Here is a tiny trained network, its code and every weight. The questions are about switching its units off for an input and a target symbol, where a switched-off unit gives its printed mean instead of its output.

import numpy as np


def w(rows, s, z=0):
    codes = np.array(rows[::2]) - 128.0
    scale = np.full(codes.shape[1], s)
    scale[-1] = z or s
    return codes * scale


def norm(h):
    return h / np.sqrt((h * h).mean(-1, keepdims=True) + 1e-5)


def f(y):
    return np.maximum(y, 0)


def softmax(a):
    e = np.exp(a - a.max(-1, keepdims=True))
    return e / e.sum(-1, keepdims=True)


def log_softmax(a):
    a = a - a.max(-1, keepdims=True)
    return a - np.log(np.exp(a).sum(-1, keepdims=True))


def net(x, mask):
    ids = ['βγδεηλπστφψ'.index(c) for c in x.split()]
    T = len(ids)
    res = E[ids] + P[:T]
    r = norm(res)
    for j in range(3):
        rows = slice(3 * j, 3 * j + 3)
        q, k, v = (r @ M[0][rows].T for M in (Q, K, V))
        z = softmax(np.where(np.tri(T) > 0, q @ k.T / 3**0.5, -1e9)) @ v
        o = O[0][rows]
        res = res + np.where(mask[j], z, o[:, -1]) @ o[:, :-1]
    y = f(norm(res) @ A[0][:, :-1].T + A[0][:, -1])
    res = res + np.where(mask[3:19], y, B[0][:, -1]) @ B[0][:, :-1]
    return log_softmax(norm(res)[-1] @ U[:, :-1].T + U[:, -1])


Q, K, V, O, A, B = {}, {}, {}, {}, {}, {}
E = w([
[63,175,212,68,68,57,157,68,146,221],'β',
[221,74,191,147,211,127,184,89,129,134],'γ',
[180,152,84,43,126,82,70,182,207,38],'δ',
[56,200,204,179,244,105,137,34,99,162],'ε',
[126,129,37,203,133,161,106,103,41,194],'η',
[124,89,73,47,139,182,180,22,183,138],'λ',
[171,206,8,113,97,87,55,92,54,60],'π',
[33,99,101,158,160,82,202,248,163,198],'σ',
[64,60,92,122,135,13,75,112,81,93],'τ',
[74,78,107,215,112,139,97,100,186,149],'φ',
[140,119,122,178,86,142,65,218,116,36],'ψ',
],0.016)
P = w([
[145,150,58,144,63,5,116,186,132,229],'0',
[156,175,87,152,121,95,163,106,158,157],'1',
[158,163,87,157,136,123,145,82,144,146],'2',
[147,151,99,134,138,149,128,74,135,144],'3',
[133,140,112,121,147,163,108,70,122,143],'4',
[120,127,130,110,155,178,93,62,109,137],'5',
[109,120,142,108,151,190,80,66,101,141],'6',
[103,119,154,100,155,209,65,71,94,139],'7',
],0.011)
Q[0] = w([
[146,142,145,155,111,81,170,136,103,105],'H1',
[157,145,148,96,115,88,139,175,153,87],'H1',
[155,149,150,74,145,82,118,167,126,106],'H1',
[134,134,170,133,141,151,136,99,105,159],'H2',
[134,197,142,156,96,159,154,114,136,96],'H2',
[104,132,188,157,155,125,214,138,123,193],'H2',
[135,153,86,162,135,46,157,96,135,119],'H3',
[160,162,161,67,122,157,73,105,88,137],'H3',
[139,100,106,105,182,120,55,6,154,154],'H3',
],0.014)
K[0] = w([
[144,170,131,139,106,80,142,138,142,132],'H1',
[63,130,103,113,115,162,106,126,128,112],'H1',
[69,136,130,105,147,184,118,160,104,121],'H1',
[96,127,109,108,161,188,151,140,113,109],'H2',
[146,172,83,126,128,100,183,142,164,128],'H2',
[2,122,96,118,118,174,79,136,129,93],'H2',
[114,94,111,198,99,81,149,159,149,115],'H3',
[144,87,139,137,172,148,69,50,84,102],'H3',
[99,101,147,160,121,184,20,67,114,59],'H3',
],0.013)
V[0] = w([
[110,100,54,161,103,197,226,156,95,113],'H1',
[86,196,112,128,26,146,111,68,92,106],'H1',
[231,56,198,114,96,159,138,74,67,133],'H1',
[79,244,56,154,96,129,133,163,178,127],'H2',
[90,89,111,25,133,109,177,125,173,117],'H2',
[146,114,158,166,165,163,249,238,117,163],'H2',
[150,55,162,175,166,130,79,112,254,173],'H3',
[235,105,151,133,114,169,160,174,142,174],'H3',
[113,31,146,152,44,140,123,167,127,37],'H3',
],0.0063)
O[0] = w([
[185,124,76,128,157,247,99,43,147,110,36],'H1',
[160,90,120,176,184,65,65,130,104,228,20],'H1',
[207,218,107,64,60,26,224,117,129,86,127],'H1',
[135,121,134,37,110,140,22,152,131,91,161],'H2',
[213,68,182,136,124,148,171,144,156,111,129],'H2',
[56,109,178,115,145,228,194,85,100,141,51],'H2',
[121,218,190,83,98,124,91,185,154,231,254],'H3',
[149,72,163,3,123,128,91,121,7,142,18],'H3',
[149,66,56,73,92,174,161,124,238,178,75],'H3',
],0.006,0.0038)
A[0] = w([
[138,116,98,7,76,101,151,94,171,66,177],'N1',
[69,51,154,201,82,95,84,209,131,171,131],'N2',
[79,142,96,163,53,88,86,72,79,198,50],'N3',
[151,33,63,185,215,125,78,191,51,113,150],'N4',
[98,174,124,161,150,188,166,131,27,156,168],'N5',
[165,96,139,143,240,139,99,108,149,176,31],'N6',
[84,129,62,70,113,75,132,75,164,152,102],'N7',
[88,109,104,254,81,206,125,98,78,210,67],'N8',
[172,112,130,163,67,131,62,209,34,120,70],'N9',
[146,184,88,72,141,140,94,101,51,95,76],'N10',
[197,187,166,80,95,154,123,157,177,93,31],'N11',
[82,7,130,177,228,141,71,175,149,219,2],'N12',
[83,99,153,131,178,121,198,90,71,237,136],'N13',
[149,56,200,16,89,108,40,228,147,67,124],'N14',
[96,146,194,111,139,154,229,76,90,138,100],'N15',
[87,62,128,217,88,141,132,84,77,244,63],'N16',
],0.0095,0.0068)
B[0] = w([
[170,65,170,159,150,98,69,159,70,171,254],'N1',
[181,107,137,136,92,225,167,10,138,94,226],'N2',
[83,151,158,73,140,138,158,156,155,21,198],'N3',
[48,123,166,42,93,116,197,139,105,137,212],'N4',
[75,47,153,64,134,134,77,87,111,189,192],'N5',
[27,158,48,144,53,132,62,95,163,155,152],'N6',
[155,115,155,114,122,135,127,36,161,166,208],'N7',
[179,130,110,157,253,93,178,161,209,184,183],'N8',
[173,166,74,141,144,200,73,70,51,162,164],'N9',
[201,104,151,139,45,120,90,194,165,73,172],'N10',
[133,153,214,27,136,158,156,120,130,53,189],'N11',
[121,133,131,215,59,1,164,165,13,87,185],'N12',
[155,184,133,128,74,176,96,163,107,175,183],'N13',
[49,61,129,156,208,150,137,198,224,120,245],'N14',
[131,126,70,182,140,141,118,174,125,56,197],'N15',
[222,193,49,51,178,135,147,201,177,86,175],'N16',
],0.0089,0.0073)
U = w([
[127,119,148,170,71,85,158,217,75,186,252],'β',
[64,82,130,116,117,45,158,60,114,68,104],'γ',
[133,171,49,78,181,126,171,162,115,157,82],'δ',
[145,153,95,214,144,130,184,93,208,128,176],'ε',
[148,84,118,119,146,169,118,33,121,219,181],'η',
[137,177,74,130,43,119,42,153,102,79,124],'λ',
[76,209,145,209,174,89,73,131,92,148,100],'π',
[84,84,157,111,159,82,90,176,190,122,158],'σ',
[124,213,160,38,84,169,153,85,214,125,26],'τ',
[210,126,194,132,160,135,171,118,103,88,88],'φ',
[76,120,128,161,93,253,125,119,101,100,212],'ψ',
],0.011,0.0036)

Each question gives the input, a string of symbols that net reads in full, and the target symbol t.
The units are the heads (3 rows each of Q, K, V and O) and the neurons (one row each of A and B). Each row of codes is followed by its name. A weight is (code - 128) times the scale printed after its matrix; where a second scale follows, it is the last column's (O, A, B and U).
mask holds one flag per unit, heads first, then neurons. A switched-off unit (its flag False) gives its mean, the last column of its rows in O or B, instead of its output. The means were averaged over made-up inputs and are rounded, as every weight is.
A unit's drop is (log p(t) with every unit on - log p(t) with that unit switched off) / (log p(t) with every unit on - log p(t) with every unit switched off).
The circuit of an input: a set's keep is (log p(t) with only the set's units on - log p(t) with every unit switched off) / (log p(t) with every unit on - log p(t) with every unit switched off). Starting from the 12 units with the biggest drops (on a tie, the unit counted first), units are removed one at a time, each time the one whose removal leaves the highest keep (on an exact tie, the one counted first), for as long as the keep stays at least 0.8.
circuit, biggest first: the units of the circuit, biggest drop first
unit that matters most: the unit with the biggest drop
k most important neurons: the k neurons with the biggest drops, biggest first
heads that matter: for each layer, one digit per head in row order, 1 if its drop is at least 0.15 and else 0, layers parted by /
input λ π δ γ, target γ: unit that matters most	H3
input γ λ ε δ σ δ τ η, target ε: heads that matter	101
input γ δ σ δ δ, target ψ: heads that matter	110
input δ γ φ δ, target τ: 2 most important neurons	(N14, N11)
input γ λ η σ ε γ φ φ, target ε: 2 most important neurons	(N8, N4)
input γ δ φ δ ε τ δ, target ε: circuit, biggest first	(H3, H2)
input ψ δ δ γ, target σ: circuit, biggest first	(N2, N6)
input λ δ γ δ δ ψ ψ β, target η: circuit, biggest first	(H3, N1)
input π γ φ, target τ: circuit, biggest first	(H3, H1)
input γ η ε δ δ, target π: heads that matter	111
input γ τ δ, target ε: circuit, biggest first	(H2, H3)
input φ σ γ φ δ φ ψ, target η: 2 most important neurons	(N5, N8)
input β φ π β τ τ φ, target ε: heads that matter	000
input φ ε γ τ τ β φ η, target τ: circuit, biggest first	(H1, H3)
input γ δ π δ ε π β, target γ: circuit, biggest first	(H3)
input γ ε η, target λ: circuit, biggest first	(H1, N10)
input δ φ δ ε ψ, target ψ: circuit, biggest first	(N9, N2, N14)
input π ε ε β γ, target π: heads that matter	001
input η γ δ π, target γ: heads that matter	011
input λ π λ τ δ γ, target ε: heads that matter	001
input δ η β ψ, target ψ: heads that matter	000
input π γ δ, target γ: heads that matter	111
input β π δ δ δ γ, target σ: heads that matter	010
input γ φ ε, target τ: 2 most important neurons	(N12, N1)
